Known rows, with every step that occurs
c > q > e > b > k > y > z > r: 54, 25, 141, 6, -399, 368, -153, 119, 125, -170, -577, 46, -453, -15, -301, 176, -52, -333, 29, 277, 334, 37, 301, -109, -31, 142, -133, 98, 291, 115, 117, -38, -290, 245, 205, 470, 33, 104, -431, 92, -45, -171, 75, -132, 628, -167, 22, 360, 5, -359, -147, -215, 109, -130, -82, 6
h > e > b > a: -122, 20, -305, 210, 33, 7, 9, 111, -167, 44, -178, -45, -411, -60, -661, 71, 251, -9, -107, -86, 273, -230, -305, -151, 281, 181, 28, 188, 31, -35, -231, -232, -150, 195, 172, 293, 343, -95, 249, 217, 17, -38, -229, 12, -26, -295, 284, 177, 118, -57, 6, 108, -327, -68, -36, -173
e > b > k > a > c > q > y > z > r: -19, -8, -47, 62, -374, 195, -215, 134, 35, 317, -782, -63, -200, -23, -419, 168, 18, -420, 90, 269, 346, -154, 129, -7, 54, 183, 6, 151, 60, 43, -50, -81, -360, 42, 161, -65, 31, 115, -449, 248, 48, -187, 50, -109, 332, -207, 113, 285, -264, -275, -103, -218, 56, -182, -3, 86
e > h > a > r > k > y: -94, 112, -481, 104, -122, -367, 136, 15, 191, 32, -15, -174, -432, 231, 12, 585, -133, -166, -159, 25, -59, 245, 55, -29, 376, 33, -92, 147, 355, 3, 619, 141, -77, 108, 127, 285, 297, 64, 572, -79, -115, 38, -125, 168, -25, -253, 288, 35, 140, -231, -209, -107, 132, -73, 180, 96
b > k > y > e > c: -38, -54, -37, 215, -205, 203, -40, 227, 177, 92, -142, 61, -345, -17, -277, 233, -127, 95, 229, 80, 170, 201, -129, -149, 255, 165, 71, 310, 247, -17, -77, -13, -353, 163, 98, 111, 128, 46, 219, 42, -6, 109, -97, 98, -155, -256, 212, 264, -133, 137, -62, -118, -95, -46, -100, -402
b > k > e > c > z: -195, 1, -275, 111, -121, 158, -6, 287, -52, 222, -363, 17, -120, 83, -662, 179, -81, 361, 68, 98, 106, -192, 1, -295, 198, 135, 124, 158, 485, 3, -49, -114, -322, 136, 368, -113, 9, 129, -64, 33, -130, 107, 134, 72, 135, -341, 328, 178, -142, 38, 6, -106, 111, -32, -28, -51
z > c > a > r > k: -257, 239, -323, -68, -329, -154, 15, -15, -48, -159, -159, -129, -129, 88, 196, 136, -26, 270, -186, -177, 120, 190, 174, 105, 153, 15, -45, 227, 180, -154, 538, 148, -182, 152, 70, 224, 30, 154, 118, 88, 25, -456, 8, 261, -466, -149, 91, 208, 304, -231, -61, -249, 351, -65, 397, 219
b > a > r > k > e > h: -235, 67, -582, 100, 48, -314, 170, -15, 101, 431, 119, -156, -180, 198, -326, 393, 13, -38, -123, 83, 60, 121, 349, -180, 440, 333, 3, 200, 512, 11, 159, 93, -177, 189, 90, 37, 244, 46, 641, 132, -66, -175, -172, 136, 8, -358, 316, 141, 205, 18, -9, 47, 120, -42, 124, 402
r > k > a > b > e: 16, -86, -382, -38, -159, 4, 77, -267, -92, 379, -37, -2, -100, -15, -124, 172, -102, 395, -240, -224, 79, 9, 186, -3, 477, 295, -21, 167, 64, -41, -200, 188, -126, 246, -66, -72, 229, -84, 628, 99, 59, -425, -245, 97, -234, -295, 177, 218, 434, -34, 515, -38, 173, -27, -21, 114
z > r > a > c > q > y > h > e: 53, 147, 125, 221, -40, -131, -290, -81, -40, 83, -239, -236, -64, 106, 11, -15, 221, -86, -188, 7, 107, 337, -522, 101, 103, 16, 59, -38, 153, 38, 253, 194, -28, -129, 48, 549, 66, 62, -414, 122, 234, 1, 233, -104, -214, -140, 4, 210, 174, -197, -303, -201, -184, -138, 63, -123
h > a > c > q > e > b > k: -130, -67, -303, 125, -472, -94, -104, 187, -84, 50, -571, 37, -493, -63, -778, 264, 30, 499, -133, 39, 461, -147, -196, -141, 249, 188, 146, 256, 293, -36, -3, -111, -180, 151, 518, -167, 223, -118, -387, 234, -59, -89, -84, -99, 536, -272, 245, 228, -69, -114, -75, -253, -126, -212, -157, -442
b > k > e > h: -139, -91, -323, 120, 10, -183, 2, 123, 171, 228, 66, -53, -94, 169, -427, 199, 25, 54, 4, 212, 15, 26, 249, -342, 345, 294, 74, 267, 503, 100, -159, 115, -198, 190, 157, -67, 115, 58, 445, 106, -127, -46, -91, 98, 41, -359, 310, 226, -65, 78, -28, -22, -58, -54, -31, 181
h > e > a > r > k > y > z > c > q: -58, 187, -20, 107, -278, 14, -122, 93, 112, -280, -479, -116, -377, 55, -179, 277, -164, -206, -22, -47, 185, 165, -110, 26, 33, 75, -140, 271, 71, -79, 703, 73, -270, -55, -8, 404, 172, 9, -388, 42, -14, 87, 73, 282, 195, -167, 165, 188, 259, -370, -293, -227, 179, -191, 86, 75
k > e > h > a: -127, -20, -316, 252, 265, -466, -87, 103, 105, 36, -117, -274, -290, 162, -421, 288, 112, -24, 12, 134, -125, 40, -108, -222, 200, 226, 35, 191, 223, 116, -368, 182, -102, 28, 271, -83, 258, -29, 219, 241, 9, 136, -54, 20, -95, -241, 275, 226, -72, -79, -154, -69, -176, -68, 32, -28
b > e > k > y > z: 119, -8, -108, 255, -223, 167, -57, 208, 307, 92, -113, 18, -277, -17, -153, 312, -57, -751, 73, 181, 25, -89, 173, -31, 171, 158, -181, 231, 148, 139, 116, 28, -263, 146, 42, 188, 187, 43, 77, 127, -57, 191, -171, 117, 229, -299, 210, 180, -161, -201, -22, -50, -40, -60, -125, 40
c > a > r > k: -195, 160, -538, -50, -370, -159, 39, -141, -59, -38, -184, -106, -204, 102, 159, 291, -40, 246, -248, -151, 125, 212, 191, 52, 222, 5, -150, 139, 230, -137, 584, 54, -122, 214, 116, 133, 105, 137, 356, 34, -56, -373, -6, 129, -365, -216, 149, 124, 152, -217, 64, -133, 347, -94, 319, 195
q > e > c > z > r > k: -231, 170, -108, -75, -122, 234, -17, 15, -147, -145, -536, -123, -212, 21, -9, 130, -133, 272, -165, 30, 133, 160, 182, -23, -7, 170, 66, -42, 514, -9, 344, -56, -138, 242, 127, 616, -85, 235, -283, 14, 77, -243, 297, 72, 35, -121, -8, 270, 228, -212, -124, -194, 377, 8, 266, -37
h > e > c > a: -111, 19, -258, 184, -64, -83, -210, 149, -97, -6, -370, -145, -237, -41, -357, 33, 86, 560, 33, -46, 137, -25, -405, -249, 85, 66, 67, 210, 57, -73, -262, -2, -135, 115, 157, 134, 252, -8, -87, 182, 62, 73, 37, 113, -384, -217, 200, 267, -162, 6, -15, -38, -2, -116, 129, -411
z > r > k > y > h: 56, 190, 93, 0, -105, 90, 30, -50, 142, -2, 194, -242, -125, 218, 503, 139, -59, -397, -173, 65, 24, 482, 222, 215, 149, 26, 67, 27, 222, 58, 292, 345, -51, 112, -19, 630, -52, 171, 333, -43, 123, -150, 36, -4, -157, -119, -23, 255, 212, -289, -212, -63, 87, 27, 144, 135
h > e > c > z > r > a: -172, 191, -14, 110, 116, 114, -108, -85, -180, -149, -508, -177, -141, 18, -68, 93, 103, -32, -113, -165, -72, -18, -239, -8, 38, 40, -114, -93, 291, 5, 222, -42, -160, 4, 132, 702, 114, 139, -167, -4, 74, -204, 228, 2, -244, -160, 103, 135, 267, -140, -93, -159, 84, 11, 247, -47
a > h > e > c: -126, 130, -369, 196, -109, -177, -148, 326, -90, 277, -143, 15, -200, 90, -531, 162, -3, 311, -92, -36, 2, -159, -609, -196, 303, 131, -32, 204, 218, -4, -69, 25, -74, 172, 68, 166, 416, -21, 135, 73, 39, 256, 79, 202, -32, -257, 288, 115, 81, 160, -94, 57, -229, -110, 60, -323
z > c > a > h > e: -47, 167, -166, 177, -249, -275, -218, 63, -123, -7, 1, -106, -54, 89, -374, -135, 201, 538, -187, -175, 56, -20, -479, -135, 191, 4, -49, 167, 25, -29, -109, 295, 14, 199, 194, 349, 165, -48, -109, 166, 91, -92, 87, 115, -374, -170, 139, 264, 334, -84, -65, -112, -149, -141, 180, -60
k > e > c > a > h: -103, 67, -484, 77, -251, -144, -135, 170, -45, 704, -56, -54, -56, 91, -543, 154, 34, 560, -69, -61, 90, -16, -164, -273, 207, 86, 102, 197, 250, 1, -441, 326, -45, 281, 316, -338, 304, -25, 88, 229, -39, -91, 74, -41, -59, -266, 267, 276, -6, 83, 205, -10, 84, -96, 109, -58
y > h > e > a: -22, -5, -240, 296, 255, -103, -70, -6, 3, -16, -117, -265, -263, 37, -204, 188, 242, -111, -118, 23, 123, 116, -414, -100, 123, 204, -37, 207, 49, 3, -163, 55, -36, 103, 109, 426, 205, -82, 30, 166, 118, 176, -37, -25, 15, -207, 173, 233, -128, -74, -262, 176, -301, -32, -10, -218
c > z > r > a > h > e > k > y: 18, 122, -126, 184, -185, 24, -33, -204, 140, 64, -78, -161, -224, 145, -184, 362, 98, -352, -180, -181, 8, 5, -151, -88, 208, 10, -52, -8, 402, 123, 560, 178, 81, 189, 187, 751, 194, 89, 41, -118, -178, 6, -1, -94, -134, -265, 239, 55, 370, -305, -59, -34, 88, -33, 85, 105
c > q > z > r > k > a > h > e: 40, 170, -127, 11, -180, 27, -176, -221, -152, 31, -172, -135, -157, 178, -174, 67, -121, 312, -289, 52, 63, 127, -36, 32, 181, 122, -194, -135, 118, 68, 185, 281, 77, 163, -70, 483, 71, 7, 14, 62, 60, -94, 258, -95, 39, -219, 155, 297, 557, -215, -26, -71, 44, -199, 88, 212
h > a > r > k > y > z > c: -61, 283, -13, 129, -185, -224, -37, 241, 210, -412, -137, -158, -332, 168, 69, 301, -157, -594, 42, 49, -92, 58, 76, 265, 100, 36, -247, 248, -18, -15, 518, 154, -355, -99, 111, 474, 143, 101, -59, 114, 148, 8, -85, 355, -78, -96, 86, 203, 249, -366, -368, -303, 40, -97, 218, 172
z > c > a > h > e > b > k > y > q: 95, 33, -17, 99, -371, 24, -174, 104, 156, 142, -2, -89, -305, 205, -797, -100, 108, 37, 74, 39, 295, -59, -284, -208, 287, 6, 202, 334, 62, -14, 70, 256, -39, 175, 262, 215, 366, -119, -50, 36, -71, -5, -269, 127, 42, -241, 171, 412, 34, -116, -17, -124, -86, -158, -178, -183
k > e > c > q > y: -94, -36, -95, 26, 2, 201, -253, 317, 42, 214, -468, 89, -226, -5, -450, 78, -73, 245, 88, 192, 126, 221, -272, -320, -3, 11, 298, 201, 329, 45, -39, 3, -195, 24, -40, -289, 122, 139, -367, 158, -68, 189, 345, 48, -105, -237, 236, 282, -142, -64, -18, -233, 126, -110, -29, -176
b > k > y > q > z > r > a > c: 27, 253, 37, 93, -201, 236, -83, 10, 75, 317, -125, -122, -126, 181, -132, 141, -71, -543, -93, 24, -19, 87, 207, 178, 213, 75, -85, -129, 167, 29, 391, 81, -277, -5, 52, 453, 189, 17, -55, 96, 70, -301, -11, -101, 255, -150, 71, 236, 173, -166, -142, -312, 20, -77, -19, 30
a > h > e > b > k > y > q > z: 153, 58, -215, 152, -147, 223, -133, 227, 96, 249, 15, 9, -425, 247, -852, 79, -35, -258, -38, 309, 158, -130, -250, -212, 232, 19, -143, 21, 121, 128, 164, -24, 6, 273, 170, 342, 396, -70, 26, -15, -136, 309, -124, 8, 653, -314, 267, 372, 19, -139, -174, 4, -318, -160, -273, -118
c > q > y > k > a > h: 149, 37, -191, 123, -186, 140, -154, -114, 101, 464, -174, 42, -80, 59, -115, 24, 65, 72, -124, 209, 132, 243, -93, -83, 194, -9, 67, 128, 185, 71, -163, 266, -65, 187, 57, -225, 97, 106, -92, 188, -72, -24, 288, -93, 169, -192, 202, 216, -147, -150, 244, 1, 80, -167, -3, 176
r > a > h > e > b > k > y > q: 149, 18, -140, 67, -228, 54, -99, -87, 205, 175, 127, -9, -362, 248, -633, 139, 15, -434, -49, -29, 106, 11, -250, -82, 413, -1, 22, 213, 202, 45, 402, 151, 19, 91, 185, 363, 532, -129, 377, -89, -122, 1, -308, 59, 171, -301, 230, 234, 142, -72, 120, -31, -167, -132, -253, -100
r > a > b > e > k > y: 60, -83, -270, 100, -172, 110, 75, -161, 208, 316, 43, 22, -273, -47, -88, 401, 17, -234, -168, -264, 68, 27, 72, -93, 366, 152, 18, 209, 240, 68, 180, 167, -79, 230, -8, 147, 391, -38, 428, -2, -172, -198, -349, 38, -179, -331, 275, 102, 341, -155, 340, -68, 124, 22, -82, -37
e > k > y > h: 57, 42, -81, 196, -25, 94, 10, 175, 324, 222, 182, -201, -191, 138, 193, 263, 64, -574, -31, 125, 106, 235, 2, -1, 140, 21, 156, 212, 214, 161, 113, 177, -64, 154, 132, 204, 87, 108, 164, 54, -55, 184, -125, 14, 69, -238, 177, 169, -215, -206, -219, 74, -75, 25, -13, -39
z > r > a > c > q > y: -84, 151, -15, 17, -232, 138, -235, 0, -110, 240, -585, -18, -80, -32, -3, 60, 78, -57, -212, -101, 93, 292, -213, 26, 27, -83, 105, -67, 208, 0, 367, 45, -177, -23, -19, 88, 41, 140, -462, 152, 31, -290, 389, -119, -148, -112, 70, 120, 129, -259, -66, -412, 151, -119, 179, -13
c > z > r > a > h: -100, 256, -281, -2, -230, 68, -19, -167, -228, 353, -248, -54, 28, 99, -2, 107, 162, -73, -419, -231, -93, 52, -67, 52, 161, -97, -271, -217, 318, 74, 235, 218, -33, 258, 288, 342, 61, 130, 33, -3, -48, -453, 326, -172, 67, -167, 119, 43, 392, -188, 89, -174, 110, 3, 305, 340

Rows
-99, 273, -105, 129, 169, -91, -31, 298, 181, -32, -135, -290, -365, 271, -196, 152, -89, -405, 14, 324, -63, 157, 11, 19, 74, 39, -92, 52, 108, 86, 389, 161, -179, 14, 35, 324, 232, 68, -209, 88, 47, 119, -5, 306, 324, -144, 142, 362, 130, -272, -529, -292, 22, -68, 143, 109	e > h > a > r > k > y > q > z > c
-220, 61, -219, 52, -177, 52, -47, -101, 25, -137, -510, -76, -345, -56, -31, 272, 4, 97, -62, -54, 315, 474, -127, 5, 44, 134, 17, 297, 227, -142, 626, 54, -198, 114, -70, 130, 3, 126, -301, 102, 1, -204, 136, 148, -288, -160, 111, 280, 209, -221, -195, -288, 252, -93, 197, 36	z > c > q > y > e > a > r > k
34, 68, -26, 305, -105, 58, -159, 5, 123, 377, -142, -24, -148, 26, -488, 30, 130, 6, 63, 175, 251, 215, 5, -112, 200, 252, 310, 223, 287, -49, -193, 51, -302, 4, 75, -161, 115, 87, -297, 366, 28, 76, 106, -77, -40, -205, 192, 271, -107, -139, 121, -84, -4, -178, -185, -2	b > a > c > q > y > k > e
-119, 110, -330, 166, -106, -214, -152, 161, -68, 389, -384, -272, -245, 134, -470, 273, -205, 296, -164, 141, 72, 165, -18, -84, 71, 159, 20, -80, 202, 69, 81, 120, -79, -15, 269, -247, 170, -19, -310, 241, -32, 203, 178, 13, 495, -268, 290, 250, 104, -246, -243, -262, -8, -229, 18, -27	r > k > e > h > a > c > q > z
-126, 50, -150, -49, -261, 247, -113, -42, -277, 412, -725, 73, -200, -168, -198, 92, 32, 504, -250, -210, 214, 35, -144, -116, 205, 175, -51, 32, 199, -52, -182, 150, -266, 158, -62, -243, 301, 8, -182, 77, -6, -401, 177, -21, 25, -238, 170, 159, 354, 10, 317, -297, 261, -59, 40, -197	z > r > a > b > e > c > q
92, 90, -174, -104, -360, 100, -167, -168, 13, 312, -345, -57, -63, 114, 22, 143, -131, -239, -205, 163, 88, 231, 188, 113, 125, 46, -156, -15, 112, 95, 193, 339, -81, 129, -10, 38, 5, 130, -47, 127, 61, -222, 291, -59, 67, -184, 81, 254, 177, -279, 118, -165, 247, -179, 168, 435	c > q > y > z > r > k > a > h
-48, 165, -44, 339, -125, -70, -42, 85, 89, 246, -397, -396, -267, 120, -226, 357, 179, -170, -81, 103, 216, 38, -88, -1, 55, 154, 156, -58, 371, 137, 73, 103, -89, 154, 533, 500, -54, 90, -662, 168, 88, 65, 82, -271, 381, -128, 43, 201, -92, -359, -444, -150, 43, -17, 47, -189	q > e > k > y > h > a > c > z > r
-103, -20, -268, 128, -202, 88, -146, 247, -71, 664, -421, 29, -247, -48, -849, 128, 99, 164, -28, -6, 375, 26, -270, -244, 166, 82, 400, 183, 207, -12, -108, -114, -177, 67, 216, -395, 221, -22, -338, 317, -72, -1, 58, -119, 191, -283, 290, 217, -58, -150, 49, -177, -47, -156, -115, -111	k > e > b > a > c > q > y
16, 53, 60, 247, -159, 19, -338, 20, 166, 71, -685, -242, -179, 24, -268, 213, 55, -587, 144, 219, 198, -83, -75, -3, -12, 262, 3, 150, 21, 103, 144, -47, -252, -59, -39, 273, 62, 117, -604, 276, 122, 110, 83, -28, -74, -173, 83, 236, -172, -320, -240, -133, 44, -206, 10, 24	h > e > k > a > c > q > y > z > r
69, 61, 90, 60, -363, 169, -41, 6, 137, 410, -124, -111, -243, 70, -85, 208, 33, -44, -161, 37, 382, 299, 76, 72, 190, 58, 214, 79, 422, 76, 157, 255, -86, 100, 394, 397, 96, -29, -273, 86, 38, -309, -49, -257, 639, -205, 42, 299, 132, -210, -143, -190, 5, -76, -89, -132	z > r > a > c > q > e > b > k > y > h
65, 118, -96, 159, -284, -67, -122, 86, 117, 51, -112, 14, -254, 126, -340, 301, -59, -293, -38, 95, -10, -131, -181, 3, 335, 188, -305, 136, 273, 31, 173, 221, -227, 43, 74, 637, 381, 8, 163, -20, 97, 66, -51, 95, 24, -273, 207, 185, 253, 50, -95, -68, -139, -135, 18, -91	b > k > y > z > r > a > h > e > c
-78, 77, -247, 387, -109, -84, -220, 230, -132, 451, -631, -241, -311, -20, -470, 159, 18, 276, -69, 163, 167, 199, -387, -137, -13, 86, -162, -137, -7, 106, -206, -51, -190, 98, 367, -307, 92, -42, -590, 300, 12, 261, 247, -100, 605, -210, 227, 228, -191, -168, -370, -282, -261, -220, -3, -281	y > e > h > a > c > q > z
-46, -17, -214, 150, -55, -267, -207, 151, -8, 87, -712, -225, -380, -35, -469, 128, 100, 189, -117, 80, 197, -7, -272, -230, -19, 208, -193, 128, -65, 139, -357, 61, -281, 161, 391, -148, 297, -44, -665, 273, 87, 39, 15, 209, 495, -125, 85, 258, 42, -291, -160, -256, -52, -173, 73, -142	y > z > c > q > e > h > a > b
-67, 32, -321, 51, 214, -272, -121, -192, 11, 193, -353, -454, -373, 265, -477, 247, 31, -182, -96, 162, 43, 71, 102, -149, 114, 400, -140, -32, 15, 108, -201, 177, -89, 171, 101, 48, 409, 37, 44, 141, 69, -24, -184, 67, 0, -176, 99, 398, 238, -283, -68, -97, 52, -102, 0, 67	y > q > z > r > k > e > h > a > b
-192, 136, -135, 175, -88, 159, -48, -3, 8, 386, -551, -267, -65, 26, -256, 256, 58, -23, -15, -23, 187, -134, 205, -78, 45, 250, 210, 2, 393, 110, 36, -112, -166, 235, 325, 359, -108, 112, -511, 237, 20, -283, 114, -194, 290, -142, 66, 190, -49, -257, -133, -90, 276, -2, 137, 51	q > e > k > a > c > z > r
-180, 13, -490, 98, -174, -17, 111, -94, -11, 114, -190, -13, -451, -21, -282, 344, 112, -141, -79, 5, 368, 226, -43, 21, 295, 178, -59, 230, 239, -106, 415, -172, -172, 252, 88, 207, 183, 110, 335, 120, 11, -223, -212, 63, -277, -286, 184, 222, 169, -119, -13, -52, -2, -62, 117, 85	q > y > e > b > a > r > k
23, 49, -133, -29, -352, 73, -214, -12, 59, 336, -342, 103, -102, 81, -365, 203, -1, -208, -112, 211, 95, 68, 60, -39, 176, 147, -206, 69, 406, 82, 66, 374, -237, 45, 111, -13, 184, 116, -224, 121, 23, -180, 248, -103, 86, -282, 178, 285, 219, -18, 95, -274, 98, -163, 35, 239	b > k > e > c > q > y > z > r > a > h
91, 136, -63, 157, -249, 240, 25, 12, -48, 602, -180, -219, -183, 36, 15, 241, -69, 53, -290, 127, 277, 385, 112, 129, 164, 171, 50, -108, 224, 0, 80, 380, -49, 136, 48, 249, 8, -44, -246, 111, 101, -56, 150, -236, 619, -228, 108, 335, 187, -238, -241, -164, 76, -65, -55, -48	b > e > a > c > q > z > r > k > y > h
81, -33, -215, 167, 23, 114, -73, 167, 29, 747, -202, -174, -148, 29, -557, -115, 140, 300, -59, 179, 149, 49, -55, -402, 176, 133, -7, 19, 47, 116, -509, 254, -131, 354, 115, -132, 308, -89, -197, 152, -33, -89, -116, 141, 457, -261, 156, 448, 14, -103, 27, -187, 46, -39, -48, -25	k > y > q > z > c > a > b > e > h
-45, -26, -214, 145, -110, 222, -134, 68, 11, 330, -367, -153, -196, -84, -502, -78, 222, 85, -46, 82, 324, -187, 9, -205, 73, 281, 7, 182, -61, 56, -338, 122, -175, 335, 37, -242, 251, -15, -456, 273, -20, -145, -223, 132, -1, -270, 143, 452, 32, -148, 121, -181, 108, -48, -79, -113	y > q > z > c > a > b > e > k
42, 20, -188, 168, -33, -13, 105, -12, 23, 108, 191, -187, -414, 73, -339, 164, 105, -186, -146, -28, 321, 106, -157, 34, 346, 142, 152, 184, 94, -21, 34, 47, -12, 120, 192, 539, 300, -87, 461, 84, 73, 67, -351, 38, 11, -309, 224, 245, 224, -163, -64, 156, -258, -57, -72, -106	r > k > y > h > e > b > a
-10, -25, -165, 193, -363, -72, -143, 100, -24, 528, -325, -167, -150, 77, -534, 130, -11, 329, -35, -28, 423, -65, -290, -36, 328, 136, 282, 265, 73, -16, -81, 38, -127, -37, 367, -239, 167, -142, -122, 183, 4, 28, -130, -55, 432, -322, 274, 172, -151, -64, -36, -19, -166, -225, -186, -222	y > h > e > b > k > a > c > q
113, -19, 56, 115, -167, 288, -30, -318, 89, -28, -74, -50, -326, 24, 6, 214, 8, -155, -42, -42, 131, 332, 188, 6, 156, 171, -351, -76, 77, 71, 51, 104, -269, 282, 79, 592, 47, 76, 198, -3, 16, -349, -137, -178, -188, -187, 43, 358, 453, -202, 46, -221, -55, -30, -30, 22	q > z > r > a > b > k > y > e
113, 41, -174, 308, -242, 167, -97, 204, -16, 375, -266, -122, -301, 66, -502, 235, -37, 222, -184, 208, 328, 118, -270, -119, 161, 83, -65, -53, 122, 29, 109, 47, -147, 80, 239, 157, 94, -120, -433, 115, -37, 343, 130, -171, 792, -308, 301, 246, -78, -173, -391, -101, -241, -208, -201, -260	b > k > y > h > e > a > c > q > z
